Here is a tiny trained network, its code and every weight. The questions are about switching its units off for an input and a target symbol, where a switched-off unit gives its printed mean instead of its output.

import numpy as np


def w(rows, s, z=0):
    codes = np.array(rows[::2]) - 128.0
    scale = np.full(codes.shape[1], s)
    scale[-1] = z or s
    return codes * scale


def f(y):
    return y / 2 * (1 + np.tanh(0.7978845608 * (y + 0.044715 * y**3)))


def softmax(a):
    e = np.exp(a - a.max(-1, keepdims=True))
    return e / e.sum(-1, keepdims=True)


def log_softmax(a):
    a = a - a.max(-1, keepdims=True)
    return a - np.log(np.exp(a).sum(-1, keepdims=True))


def net(x, mask):
    ids = ['αγδζθλξφ'.index(c) for c in x.split()]
    T = len(ids)
    res = E[ids] + P[:T]
    r = res
    for j in range(2):
        rows = slice(3 * j, 3 * j + 3)
        q, k, v = (r @ M[0][rows].T for M in (Q, K, V))
        z = softmax(np.where(np.tri(T) > 0, q @ k.T / 3**0.5, -1e9)) @ v
        o = O[0][rows]
        res = res + np.where(mask[j], z, o[:, -1]) @ o[:, :-1]
    y = f(res @ A[0][:, :-1].T + A[0][:, -1])
    res = res + np.where(mask[2:14], y, B[0][:, -1]) @ B[0][:, :-1]
    return log_softmax(res[-1] @ U[:, :-1].T + U[:, -1])


Q, K, V, O, A, B = {}, {}, {}, {}, {}, {}
E = w([
[134,224,79,225,82],'α',
[52,76,88,137,183],'γ',
[116,159,255,180,87],'δ',
[192,51,87,207,144],'ζ',
[18,174,146,135,129],'θ',
[123,69,29,240,83],'λ',
[175,60,157,162,123],'ξ',
[55,61,96,212,62],'φ',
],0.0067)
P = w([
[167,99,143,24,44],'0',
[110,92,193,254,195],'1',
[174,198,103,79,134],'2',
[108,128,195,242,223],'3',
[180,230,94,87,169],'4',
[108,92,217,235,211],'5',
],0.0061)
Q[0] = w([
[225,169,235,102,162],'H1',
[167,169,19,4,39],'H1',
[143,145,95,196,130],'H1',
[224,241,15,38,21],'H2',
[133,154,139,207,56],'H2',
[94,129,117,72,75],'H2',
],0.031)
K[0] = w([
[196,175,201,163,86],'H1',
[113,203,103,146,240],'H1',
[118,139,127,77,123],'H1',
[84,254,137,130,196],'H2',
[147,167,185,125,93],'H2',
[142,160,114,161,138],'H2',
],0.04)
V[0] = w([
[9,127,220,44,160],'H1',
[209,38,122,124,203],'H1',
[185,101,197,42,231],'H1',
[66,109,212,65,205],'H2',
[194,53,13,155,198],'H2',
[12,74,59,36,192],'H2',
],0.014)
O[0] = w([
[159,203,78,195,154,78],'H1',
[126,79,76,68,215,92],'H1',
[121,149,5,103,183,2],'H1',
[67,223,172,119,117,34],'H2',
[52,69,65,147,72,113],'H2',
[6,97,193,118,143,80],'H2',
],0.013,0.0045)
A[0] = w([
[116,112,120,83,53,118],'N1',
[155,192,83,3,91,77],'N2',
[73,139,113,133,115,104],'N3',
[120,207,121,66,146,147],'N4',
[75,131,141,14,107,36],'N5',
[94,122,111,220,161,31],'N6',
[97,120,84,126,163,239],'N7',
[108,142,189,178,207,136],'N8',
[168,128,110,162,166,125],'N9',
[106,75,120,108,146,27],'N10',
[178,165,94,78,72,87],'N11',
[105,166,152,188,210,1],'N12',
],0.014,0.0062)
B[0] = w([
[122,128,173,149,193,205],'N1',
[60,140,229,51,23,156],'N2',
[154,84,172,122,177,141],'N3',
[125,126,56,202,85,176],'N4',
[165,167,106,200,161,144],'N5',
[175,193,138,49,105,174],'N6',
[41,192,131,134,174,214],'N7',
[137,112,22,124,44,255],'N8',
[116,116,174,147,156,184],'N9',
[179,69,64,64,81,172],'N10',
[185,119,99,81,195,179],'N11',
[157,61,250,66,182,179],'N12',
],0.017,0.0081)
U = w([
[199,130,148,125,162,111],'α',
[118,169,135,144,165,255],'γ',
[182,199,183,96,96,102],'δ',
[149,106,99,90,138,66],'ζ',
[152,142,118,137,66,177],'θ',
[145,75,169,112,120,34],'λ',
[118,147,187,58,107,112],'ξ',
[114,128,255,168,109,123],'φ',
],0.0051,0.0054)

Each question gives the input, a string of symbols that net reads in full, and the target symbol t.
The units are the heads (3 rows each of Q, K, V and O) and the neurons (one row each of A and B). Each row of codes is followed by its name. A weight is (code - 128) times the scale printed after its matrix; where a second scale follows, it is the last column's (O, A, B and U).
mask holds one flag per unit, heads first, then neurons. A switched-off unit (its flag False) gives its mean, the last column of its rows in O or B, instead of its output. The means were averaged over made-up inputs and are rounded, as every weight is.
A unit's drop is (log p(t) with every unit on - log p(t) with that unit switched off) / (log p(t) with every unit on - log p(t) with every unit switched off).
The circuit of an input: a set's keep is (log p(t) with only the set's units on - log p(t) with every unit switched off) / (log p(t) with every unit on - log p(t) with every unit switched off). Starting from the 12 units with the biggest drops (on a tie, the unit counted first), units are removed one at a time, each time the one whose removal leaves the highest keep (on an exact tie, the one counted first), for as long as the keep stays at least 0.8.
circuit, biggest first: the units of the circuit, biggest drop first
most important unit: the unit with the biggest drop
heads that matter: for each layer, one digit per head in row order, 1 if its drop is at least 0.15 and else 0, layers parted by /
drop when u is switched off: that unit's drop, to one decimal
input γ ζ γ δ, target ξ: circuit, biggest first : N12; H2; H1; N6
input φ ζ λ α δ ξ, target θ: circuit, biggest first : N8; H1; N12; N1
input θ ξ ξ φ ξ φ, target δ: most important unit : H1
input ξ φ φ ζ, target γ: circuit, biggest first : H1; N7
input θ ζ λ ζ γ ζ, target δ: circuit, biggest first : N6; H1
input λ φ φ ξ, target λ: circuit, biggest first : H1; H2; N10
input ζ ξ φ γ ζ, target γ: circuit, biggest first : H2; H1; N5
input φ λ ξ ζ φ ζ, target θ: heads that matter : 10
input α ξ ζ, target α: circuit, biggest first : H2; N11
input γ φ θ φ φ ξ, target ξ: circuit, biggest first : H2; H1; N12; N6
input φ ξ ζ, target ζ: circuit, biggest first : H1; N10
input θ δ φ ξ λ, target δ: heads that matter : 01
input λ φ ξ γ ξ φ, target λ: heads that matter : 11
input θ ζ ξ, target θ: heads that matter : 01
input δ ξ γ δ, target α: most important unit : H2
input λ φ ξ φ φ, target φ: heads that matter : 10
input ξ ξ ξ φ φ α, target γ: heads that matter : 10
input λ φ θ, target θ: heads that matter : 01
input ζ φ φ α, target ζ: heads that matter : 11
input α γ φ φ, target φ: circuit, biggest first : H1
input θ φ ξ φ ζ γ, target δ: heads that matter : 10
input λ ξ θ γ, target λ: heads that matter : 11
input α φ φ, target α: heads that matter : 01
input λ γ φ, target γ: heads that matter : 10
input γ λ φ α, target ξ: drop when N12 is switched off : 0.7
